Below are the code and all the weights of a small trained network. Each question names an input and a class and asks about switching units off, where a switched-off unit gives its printed mean instead of its output.

import numpy as np


def w(rows, s, z=0):
    codes = np.array(rows[::2]) - 128.0
    scale = np.full(codes.shape[1], s)
    scale[-1] = z or s
    return codes * scale


def norm(h):
    return h / np.sqrt((h * h).mean(-1, keepdims=True) + 1e-5)


def f(y):
    return np.maximum(y, 0)


def log_softmax(a):
    a = a - a.max(-1, keepdims=True)
    return a - np.log(np.exp(a).sum(-1, keepdims=True))


def net(x, mask):
    res = np.array(x, float).reshape(1, 7) / 4 @ E
    u = 0
    for l in range(2):
        y = f(norm(res) @ A[l][:, :-1].T + A[l][:, -1])
        res = res + np.where(mask[u : u + 5], y, B[l][:, -1]) @ B[l][:, :-1]
        u += 5
    return log_softmax(norm(res)[-1] @ U[:, :-1].T + U[:, -1])


A, B = {}, {}
E = w([
[151,139,136,133,159,81,100,143,119,130],'x0',
[85,30,124,130,75,60,150,175,117,144],'x1',
[103,102,125,135,151,124,65,40,65,146],'x2',
[141,123,140,151,105,103,138,101,137,111],'x3',
[105,169,71,58,161,84,220,95,107,69],'x4',
[104,39,120,188,254,157,166,112,165,51],'x5',
[114,136,127,125,139,134,120,133,133,132],'x6',
],0.005)
A[0] = w([
[197,170,180,143,96,118,213,236,194,147,80],'L0N0',
[253,214,85,160,148,238,99,109,169,65,50],'L0N1',
[173,93,148,220,121,193,65,191,216,174,52],'L0N2',
[114,49,117,144,211,117,185,106,118,142,94],'L0N3',
[196,149,131,153,141,154,212,226,214,131,2],'L0N4',
],0.0054,0.0046)
B[0] = w([
[33,119,104,97,147,117,78,54,63,182,245],'L0N0',
[134,55,173,30,176,60,167,140,225,145,245],'L0N1',
[224,132,2,164,90,165,58,115,121,1,253],'L0N2',
[156,199,202,91,68,130,96,165,94,140,229],'L0N3',
[39,80,70,240,200,155,174,92,82,215,194],'L0N4',
],0.0069,0.0036)
A[1] = w([
[106,182,8,89,185,68,253,134,85,18,59],'L1N0',
[112,69,182,212,226,173,180,181,120,3,2],'L1N1',
[172,157,136,115,189,136,89,63,121,199,172],'L1N2',
[75,11,98,130,83,54,122,204,123,93,57],'L1N3',
[115,94,149,186,158,117,115,56,69,170,134],'L1N4',
],0.0056,0.0017)
B[1] = w([
[182,86,105,229,117,183,38,153,129,99,253],'L1N0',
[119,227,148,48,1,44,141,133,57,228,227],'L1N1',
[77,86,144,150,116,113,220,138,139,93,217],'L1N2',
[142,129,198,88,211,159,160,113,234,85,217],'L1N3',
[74,162,32,158,193,165,199,119,98,169,196],'L1N4',
],0.0089,0.0046)
U = w([
[228,104,71,214,90,184,67,154,118,79,253],'0',
[126,216,156,88,29,65,170,158,68,206,111],'1',
[32,116,67,175,181,166,187,97,102,185,9],'2',
[154,97,203,82,180,141,180,139,255,115,146],'3',
],0.0091,0.00074)

Each question gives the input, the list of numbers given to net, and the class t.
The units are the neurons (one row each of A and B). Each row of codes is followed by its name. A weight is (code - 128) times the scale printed after its matrix; where a second scale follows, it is the last column's (A, B and U).
mask holds one flag per neuron, layer by layer. A switched-off neuron (its flag False) gives its mean, the last column of its row in B, instead of its output. The means were averaged over made-up inputs and are rounded, as every weight is.
A unit's drop is (log p(t) with every unit on - log p(t) with that unit switched off) / (log p(t) with every unit on - log p(t) with every unit switched off).
The circuit of an input: a set's keep is (log p(t) with only the set's units on - log p(t) with every unit switched off) / (log p(t) with every unit on - log p(t) with every unit switched off). Starting from all 10 units, units are removed one at a time, each time the one whose removal leaves the highest keep (on an exact tie, the one counted first), for as long as the keep stays at least 0.8.
circuit, biggest first: the units of the circuit, biggest drop first
unit that matters most: the unit with the biggest drop
k most important neurons: the k neurons with the biggest drops, biggest first
top k neurons in layer l: the k neurons of layer l with the biggest drops, biggest first
input [1,2,-7,-8,-5,-6,-2], class 2: unit that matters most : L0N0
input [-6,0,6,8,-4,6,-3], class 1: circuit, biggest first : L1N1, L0N0
input [8,-2,-4,-3,4,0,7], class 0: 2 most important neurons : L1N0, L1N1
input [-6,3,6,5,-6,8,2], class 1: 3 most important neurons : L1N1, L0N0, L1N0
input [-3,-7,-5,3,-1,-4,5], class 3: 2 most important neurons : L0N1, L1N1
input [-7,7,3,1,-1,6,7], class 3: 2 most important neurons : L1N3, L0N4
input [3,7,1,-2,6,5,3], class 3: top 3 neurons in layer 0 : L0N2, L0N3, L0N4
input [-7,2,7,-1,-2,-6,6], class 2: 4 most important neurons : L1N1, L0N3, L1N4, L0N2
input [5,3,-3,-3,-8,-8,-3], class 0: top 2 neurons in layer 0 : L0N2, L0N3
input [-2,-2,7,0,3,-4,4], class 2: top 3 neurons in layer 1 : L1N1, L1N4, L1N2
input [4,-1,-4,-5,-1,3,5], class 2: top 2 neurons in layer 0 : L0N4, L0N0
input [5,-6,1,7,-5,1,-7], class 3: 2 most important neurons : L0N1, L1N0
input [0,3,-7,-2,-6,-1,1], class 2: 3 most important neurons : L0N0, L0N4, L1N0
input [-5,8,2,5,6,-6,1], class 3: circuit, biggest first : L1N3, L1N1
input [2,-8,1,5,-6,3,2], class 3: unit that matters most : L0N1
input [8,5,-8,-6,-4,-4,6], class 2: top 2 neurons in layer 0 : L0N0, L0N4
input [-2,7,4,-6,1,1,8], class 3: 2 most important neurons : L1N3, L0N0
input [6,-5,5,2,0,-2,-6], class 2: top 2 neurons in layer 0 : L0N3, L0N2
input [-4,4,-6,-3,2,3,-2], class 2: 2 most important neurons : L0N4, L0N0
input [-2,-6,0,-4,-5,-2,7], class 3: circuit, biggest first : L0N1
input [1,-3,4,4,8,-7,1], class 0: 4 most important neurons : L1N0, L1N1, L0N3, L0N0
input [3,-7,3,3,-2,7,-7], class 1: 2 most important neurons : L1N1, L1N3
input [1,-1,0,-3,6,-6,6], class 0: top 2 neurons in layer 1 : L1N0, L1N1
input [-3,3,3,-5,-5,4,0], class 0: 2 most important neurons : L0N2, L0N1
input [1,3,8,0,-4,-4,-5], class 2: 3 most important neurons : L1N4, L1N1, L0N3
input [3,7,-5,2,-4,-1,-4], class 3: top 2 neurons in layer 1 : L1N3, L1N0
input [-5,1,-1,-6,-3,2,0], class 0: unit that matters most : L0N2
input [-3,-4,-5,-5,8,-7,3], class 0: 3 most important neurons : L1N0, L1N1, L0N3
input [-8,6,3,0,4,0,-4], class 3: 2 most important neurons : L1N3, L0N2
